Below is a small trained network, with its code and all its weights. Each question gives an input and a target symbol and asks what happens when units are switched off, that is, made to give their printed mean instead of their output.

import numpy as np


def w(rows, s, z=0):
    codes = np.array(rows[::2]) - 128.0
    scale = np.full(codes.shape[1], s)
    scale[-1] = z or s
    return codes * scale


def f(y):
    return y / 2 * (1 + np.tanh(0.7978845608 * (y + 0.044715 * y**3)))


def softmax(a):
    e = np.exp(a - a.max(-1, keepdims=True))
    return e / e.sum(-1, keepdims=True)


def log_softmax(a):
    a = a - a.max(-1, keepdims=True)
    return a - np.log(np.exp(a).sum(-1, keepdims=True))


def net(x, mask):
    ids = ['βγεθξπσφω'.index(c) for c in x.split()]
    T = len(ids)
    res = E[ids] + P[:T]
    u = 0
    for l in range(2):
        r = res
        for j in range(2):
            rows = slice(2 * j, 2 * j + 2)
            q, k, v = (r @ M[l][rows].T for M in (Q, K, V))
            z = softmax(np.where(np.tri(T) > 0, q @ k.T / 2**0.5, -1e9)) @ v
            o = O[l][rows]
            res = res + np.where(mask[u + j], z, o[:, -1]) @ o[:, :-1]
        u += 2
        y = f(res @ A[l][:, :-1].T + A[l][:, -1])
        res = res + np.where(mask[u : u + 4], y, B[l][:, -1]) @ B[l][:, :-1]
        u += 4
    return log_softmax(res[-1] @ U[:, :-1].T + U[:, -1])


Q, K, V, O, A, B = {}, {}, {}, {}, {}, {}
E = w([
[108,229,148,126,212,164,125,159,118],'β',
[238,46,213,189,224,161,128,177,180],'γ',
[149,116,106,157,146,184,235,47,36],'ε',
[115,75,236,35,92,31,153,106,2],'θ',
[133,46,89,90,72,176,178,226,114],'ξ',
[235,191,117,82,72,30,202,70,190],'π',
[138,105,161,55,51,104,22,154,133],'σ',
[93,111,42,80,163,197,174,105,217],'φ',
[60,104,63,176,108,132,42,137,12],'ω',
],0.0087)
P = w([
[170,124,209,37,114,236,251,197,115],'0',
[206,118,112,89,203,133,174,233,82],'1',
[196,122,155,83,164,145,195,200,106],'2',
[205,74,140,105,148,140,187,172,119],'3',
[201,56,136,87,131,135,169,139,155],'4',
[214,53,148,112,117,152,161,170,143],'5',
[219,39,156,102,125,148,148,141,134],'6',
[216,43,171,87,144,130,150,149,142],'7',
[215,22,156,100,159,145,139,159,144],'8',
[244,43,131,138,137,136,138,187,140],'9',
[208,29,172,144,112,138,142,159,169],'10',
[235,14,139,130,182,124,135,164,142],'11',
],0.0018)
Q[0] = w([
[208,63,114,135,132,161,205,58,191],'L0H0',
[39,100,151,123,44,49,4,175,55],'L0H0',
[62,136,64,148,106,151,82,119,110],'L0H1',
[213,177,253,34,161,32,128,187,120],'L0H1',
],0.0075)
K[0] = w([
[222,76,179,184,209,133,111,165,248],'L0H0',
[18,167,83,48,76,87,47,190,83],'L0H0',
[58,177,62,105,96,118,131,109,83],'L0H1',
[221,49,254,121,111,89,101,143,162],'L0H1',
],0.0082)
V[0] = w([
[64,149,45,66,98,177,204,70,86],'L0H0',
[170,30,209,165,191,170,10,253,129],'L0H0',
[135,65,123,28,10,19,166,81,116],'L0H1',
[237,76,180,177,208,189,138,201,196],'L0H1',
],0.0057)
O[0] = w([
[119,154,36,71,135,221,137,130,143,83],'L0H0',
[123,37,229,197,98,74,55,200,107,251],'L0H0',
[203,71,109,1,64,18,162,96,75,143],'L0H1',
[121,68,180,215,107,147,143,133,192,232],'L0H1',
],0.0057,0.003)
A[0] = w([
[67,160,44,89,180,204,124,143,254,150],'L0N0',
[14,239,144,156,194,197,116,183,199,177],'L0N1',
[162,101,73,62,49,137,135,211,212,249],'L0N2',
[248,79,146,155,178,194,224,87,115,253],'L0N3',
],0.0062,0.0028)
B[0] = w([
[88,24,83,35,233,136,90,58,144,174],'L0N0',
[144,114,165,123,195,194,122,1,107,159],'L0N1',
[211,85,85,56,77,176,112,175,173,194],'L0N2',
[79,142,106,191,197,39,228,174,189,255],'L0N3',
],0.0067,0.0057)
Q[1] = w([
[125,104,81,134,70,123,86,176,97],'L1H0',
[118,81,92,127,174,233,145,169,131],'L1H0',
[144,254,140,76,195,166,161,44,183],'L1H1',
[93,149,97,183,94,61,250,198,132],'L1H1',
],0.0058)
K[1] = w([
[168,157,100,121,108,150,93,138,111],'L1H0',
[141,37,108,122,106,171,151,184,200],'L1H0',
[142,173,38,41,83,150,141,71,75],'L1H1',
[86,151,103,178,180,81,253,128,144],'L1H1',
],0.0068)
V[1] = w([
[116,185,210,159,175,73,141,80,91],'L1H0',
[160,185,174,67,168,177,58,38,53],'L1H0',
[108,129,62,43,93,198,47,77,48],'L1H1',
[114,185,37,90,136,152,254,72,77],'L1H1',
],0.0051)
O[1] = w([
[155,136,169,86,106,93,155,3,142,111],'L1H0',
[157,185,160,111,164,149,153,73,49,102],'L1H0',
[157,67,57,144,60,135,63,69,82,6],'L1H1',
[127,91,66,198,71,144,216,101,116,74],'L1H1',
],0.0059,0.014)
A[1] = w([
[227,145,61,122,24,114,152,173,220,4],'L1N0',
[205,140,127,87,29,145,1,126,118,77],'L1N1',
[206,173,128,73,159,78,171,139,212,114],'L1N2',
[32,87,41,170,140,160,29,98,58,238],'L1N3',
],0.0059,0.0017)
B[1] = w([
[208,146,132,189,157,188,17,103,163,170],'L1N0',
[3,161,187,147,44,182,170,44,231,150],'L1N1',
[124,186,107,135,163,64,97,101,101,255],'L1N2',
[67,136,61,154,131,59,23,120,63,176],'L1N3',
],0.0066,0.0086)
U = w([
[238,195,88,170,144,89,64,66,135,146],'β',
[154,145,180,135,157,195,116,55,94,35],'γ',
[80,55,59,41,181,96,88,89,177,3],'ε',
[59,167,82,180,107,154,253,138,148,151],'θ',
[191,34,163,33,62,45,169,124,47,235],'ξ',
[64,147,95,241,74,67,42,140,35,168],'π',
[194,47,128,173,117,222,95,226,114,115],'σ',
[62,114,177,140,42,179,93,62,239,160],'φ',
[108,195,163,73,169,94,104,193,128,160],'ω',
],0.0055,0.0033)

Each question gives the input, a string of symbols that net reads in full, and the target symbol t.
The units are the heads (2 rows each of Q, K, V and O) and the neurons (one row each of A and B). Each row of codes is followed by its name. A weight is (code - 128) times the scale printed after its matrix; where a second scale follows, it is the last column's (O, A, B and U).
mask holds one flag per unit, layer by layer, with each layer's heads first. A switched-off unit (its flag False) gives its mean, the last column of its rows in O or B, instead of its output. The means were averaged over made-up inputs and are rounded, as every weight is.
A unit's drop is (log p(t) with every unit on - log p(t) with that unit switched off) / (log p(t) with every unit on - log p(t) with every unit switched off).
The circuit of an input: a set's keep is (log p(t) with only the set's units on - log p(t) with every unit switched off) / (log p(t) with every unit on - log p(t) with every unit switched off). Starting from all 12 units, units are removed one at a time, each time the one whose removal leaves the highest keep (on an exact tie, the one counted first), for as long as the keep stays at least 0.8.
circuit, biggest first: the units of the circuit, biggest drop first
unit that matters most: the unit with the biggest drop
k most important neurons: the k neurons with the biggest drops, biggest first
which heads matter: for each layer, one digit per head in row order, 1 if its drop is at least 0.15 and else 0, layers parted by /
drop of u: that unit's drop, to one decimal
input σ β θ ε φ ω ε γ β ε π, target ω: unit that matters most	L0H0
input ω ε γ ξ ε γ ε ω φ β, target ε: which heads matter	11 / 11
input ε φ ε φ ω, target π: which heads matter	10 / 01
input β ε β, target γ: which heads matter	01 / 10
input γ π γ ε γ β, target φ: 2 most important neurons	L0N1, L0N3
input σ π ω ε β ω γ θ ω θ ε ξ, target ω: circuit, biggest first	L1H1, L0H0, L0H1
input γ ε φ β, target φ: circuit, biggest first	L0H1, L1H0, L0N1, L0N3
input φ γ β, target π: 2 most important neurons	L0N0, L1N3
input φ ω ξ π ε ε ε β, target ε: circuit, biggest first	L0H0, L0N0, L0N1
input φ ε β, target π: which heads matter	10 / 11
input ε π π π ε β, target θ: which heads matter	11 / 01
input φ ε β γ θ ξ ω σ ε θ σ ε, target ω: circuit, biggest first	L0H0, L1H1, L0H1
input ξ φ ε φ φ ε β θ φ ε σ, target φ: 3 most important neurons	L1N1, L0N3, L0N2
input ε φ β ξ θ σ ε ε ξ, target σ: most important neuron	L0N2
input γ σ γ γ π σ φ, target ω: which heads matter	10 / 01
input ω ε π π γ β, target θ: 2 most important neurons	L0N2, L1N0
input γ φ π σ ε ε, target ω: drop of L0H1	0.3
input γ ξ ω, target ω: drop of L1H1	1.1
input φ σ ε β π σ π, target β: drop of L0N0	0.0
input ω ξ ω φ φ ε γ, target ω: most important neuron	L0N3
